[  2  31   3   8   4   6  -4  -7   3 -12   0  57   6   8  -2  10  -7   3
   6] -> N > mav
[ -4  21   4   2  -2   2   0  -5   0  -8   8  40 -17  16  -5   9  -7   3
  10] -> N > mav
[ 3 42 -1 -8  4  5  4 -4 -4  1  9 35 -3 13  6  8  0 -9  8] -> N > mav
[-1 39  0  1 -2  8 -2 -6  5 -8  5 50 -6  6  2 12  1 20  1] -> N > mav
[  5  25 -13  -1   4   2   5  -5  -5  -3   9  18 -20  10   8   9   2   2
  -5] -> N > mav
[  3  39   5   4  -1   0  -5  -1  -1 -10  13  45  13   3  14   2 -11  -4
  12] -> N > mav
[ -7  42   0   7   1   4  -5 -15  -1 -12   9  53  -1  20  -4  -5  -8  -2
   6] -> N > gav
[  9  40  -7   1   2   1   2   1  -8  -9   9  50 -25  21  -4  -4  -2   5
   3] -> N > gav
[  7 -22   4  -3  -1  -4  -3  -5  -4   8   5  11   7   3   1  24  -3   8
  -5] -> E > zifer
[  9  42  -6   4   3   6  -4  -5  -1 -12   7  81 -14   9  -2  -2  -5  -6
  15] -> N > gav
[  4  53  -4   5   1   8   0  -5  -1  -7  13  72 -14   7   4  -6  -7   1
  12] -> N > gav
[ -5  30  -2  -1  -4   2  -3 -14  -1  -8  11  49 -13  22  -1   4   2   0
   4] -> N > mav
[ 10  -5 -12  -8   2  -5  -6  -7  -3   6   3  18  -1   6  -3  30  -1   3
  -7] -> E > zifer
[  9  -7  -7   2 -20 -12   4  -9   7   8   3  10 -13  13  -1  28  -6   1
  -3] -> E > zifer
[ 26 -30 -14   1  -1 -73   0   4  -1   4   5  13 -56  11  -1  24  19  -1
  -9] -> E > zifer
[ 17 -10 -23  -7  -5   1   1  -1   4   9   2  45 -38  14   2  19   1   2
 -12] -> E > zifer
[  0 -15  -9  -2  -1  -8   4 -16   5  10  -1   9 -22  21  -5  27   4  11
 -12] -> E > Zub
[ -1 -16  -3   5 -14 -12  -1 -23   2  10  -1  13  -4  17  -9  26  -6  11
  -1] -> E > zifer
[  4  25  -8  -2   2   7  -5   2   0  -6   6  60 -30   7  -5  -6   7  -6
  -2] -> N > mav
[  1  40   5   6   1   2   0   8  -1 -10   3  27   5   4   6 -16  -6  -3
  13] -> N > gav
[  7  -4 -11  -5  -3  -9   3   1  -6  15   1  -5  -5  -2   4  34  -1   0
 -16] -> E > zifer
[  5   4   0   5   2 -10   4 -14  -5  19   9 -13  13   2   4  23  -9   0
   1] -> E > zifer
[ -5  42   5   6   5   6  -3 -20  -2  -9   7  21  13  13   2  23  -9  -5
   4] -> N > mav
[  8  -8  -5  -3  -3  -8   0 -12  -5   6   2  16 -29  20  -7  17  -8  10
  -5] -> E > zifer
[ 15  31 -15   9   7   8  -8  15  -5  -5   8  48  -4   1   6  -2   1  -6
   2] -> N > gav
[  8  -6 -10   0  -3 -10   4  -1  -9  14  -2   1  -2   5   9  27  -5   8
  -6] -> E > zifer
[-10  19  11   8   5   1  -5  -6  -5 -10   5  41  -9  13  -9  15 -12  -2
   6] -> N > gav
[  9   1  -9   7  -3  -6   9  -8 -10   8  -4  -3   1   4   0  26   1   1
  -4] -> E > Zub
[  7  50  -6  10  -3  21  10   0   3   3   3  56 -17   4   3 -11  -7  -7
   1] -> N > gav
[  1  20  -3   0   0   5  -1  -6   1  -3   7  68 -26  11  -3   1  -1   5
  -1] -> N > gav
[ -2 -24  -6  -3   0  -3  -7   4   2   2   7  28 -18   9   1  40   2   8
  -9] -> E > Zub
[-10   3   4  10  13  -5  -5 -30  -6   6   7 -15  35  14  -3  45 -11   6
  -6] -> E > Zub
[ -7 -27   4   4   1  -6  -5 -14  -4  -2   6  -6 -26  26 -10  41  -4  18
  -8] -> E > Zub
[  3   8  -7   3  20 -13   3   0  -2   3   8   6  -3   7   5  32  -9   3
  -5] -> E > Zub
[  4  21   2  -2  -2  -6  28 -34  -7   7   7 -51  -1   7  16  19   0  -2
  -7] -> E > zifer
[-6  7  2  2  2  4 -3  3  4 -2  3 31 -6  7  2 -2  9  4 -1] -> N > mav
[  5 -11   1  -3  -2   3  -3  -5   5   3  15   2  -9  13  -2  26  -5   2
  -4] -> E > Zub
[ -4   3  13   0   2  10  -3  -7   4  -6   8  38 -14   7  -7  12  -1   8
   3] -> N > mav
[  8  31   1   5  15  12   2  -3   1  -5   9  61 -13   9  -1 -12  -5   2
  -3] -> N > gav
[  7  23  10   2   0   3  -3  -2  -2  -1  17  46 -17  31   7   6  -1  -6
   7] -> N > mav
[ -1  23   0   4   3  -1  -4  -7  -2 -32   4  56 -31  27 -11  -3  -1  -1
   3] -> N > gav
[ 2 27 -3  0 -1  7 61 -6  0 -1  7 38 -8  7  1  8  0 -3  3] -> N > mav
[  2   1  -3   8  12  -5   3 -14  -6   1  15   8  -9  13   3  41  -4   0
 -10] -> E > Zub
[ 12 -13  -3   0   3  -7  -2  -5  -3   9   4  -4   1   3   4  37  -3   4
  -6] -> E > Zub
[ 16 -21   0  -4  -5  -3  -5  -2   1  -5   3   2 -13  38  16  31   0   5
 -11] -> E > Zub
[ 14 -31 -17   2  -2 -13   0  -2  -1  10   2  21 -28   7  -7  17   3  16
 -24] -> E > zifer
[10 -7 -6  0 -2 -7 -5 -3 -1 12  8 -3 -9  8  8 24 -5  7 -4] -> E > zifer
[ 5 38 -3 -1 -3  2  1  2 -2 -4  8 38 -3  8 13  6 -2 -7  3] -> N > mav
[  2  67   5   4  -3  10   2   4  -3 -11  12  28  11   2  12   5 -10  -6
  -1] -> N > mav
[ 10   5  -4   0  -2   0   4  -8  -6   8   2   3   9 -10   9  20  -1  -7
  -7] -> E > Zub
[  9  -2 -12  -3  -1  -2   4  -9 -10  15   3  14 -13  15   6   6  -6   5
   0] -> E > zifer
[ 19  -2 -16   0  -2  -6   4  -2  -8  16   3 -10 -15  -2   9  12   6   5
 -11] -> E > zifer
[ 10  -7  -7  -2   2 -11  -2  -1 -11  13   3  12  -4  10   1  16  -2  -2
   4] -> E > zifer
[  6 -20  -7  -1   1  -3  -6  -2   3   4   9  15 -24  -1   1  29   1  18
 -22] -> E > Zub
[ -6  27   7  -1  -3   7   6 -13   1  -6  10  23 -12  14   8  -1  -5   3
   3] -> N > mav
[ 10 -12  -6  -4   2 -11   1  -8  -3  12   2  16 -11   9   3  13  -1   4
  -8] -> E > zifer
[  3  -3  -6   0   3  -9  -7  -5  -6   7   6  -6 -13   7  -6  20   1   0
   0] -> E > zifer

[-15  -2  -3 -14   6  18   5   1  31  35 -11   7  14 -19   7 -13  34  19
 -12] -> B > X
[ -9   3 -11 -15   2  12  19   6  23  32 -20  -1  -6 -33   9 -12  30  25
 -19] -> B > X
[-12   2   5 -20  -2  16  11  12  36  21 -16   7   3 -31   7 -26  32  14
 -19] -> B > C
[ -7   0  -4 -13   6  17  14   6  13  42 -16   6  -3 -25  11 -10  32  25
 -15] -> B > X
[ -5   2  13  -3   5  12  10   6  22  24 -20   3   4  -7  -3  -7  24  18
  -6] -> B > X
[ -6  -9  12 -17 -10   1   4   0   6  12  29  13   6 -26  11  -4  20 -22
  -1] -> V > T
[ -3 -11   0  -7  -5   1  -8  -3  -9  11  26  10  11  -8  10   0   5 -12
  -4] -> V > S
[ -5   1 -16  -5   4  11  -3  -2  25  17 -15   1   1 -25  12 -14  22  18
 -16] -> B > C
[ -4 -15  19  -8 -10   2  -2   0  -2  13  31  12  14 -11  20 -12  14 -11
  -5] -> V > S
[ -4  -3  -2 -11  -1   6   9   5  13  32 -18  -1   8 -24   1  -9  33  23
 -19] -> B > X
[ -6   2   0  -6   5  18  23  10  28  22 -15   1  -3 -34   2 -18  27  11
 -24] -> B > C
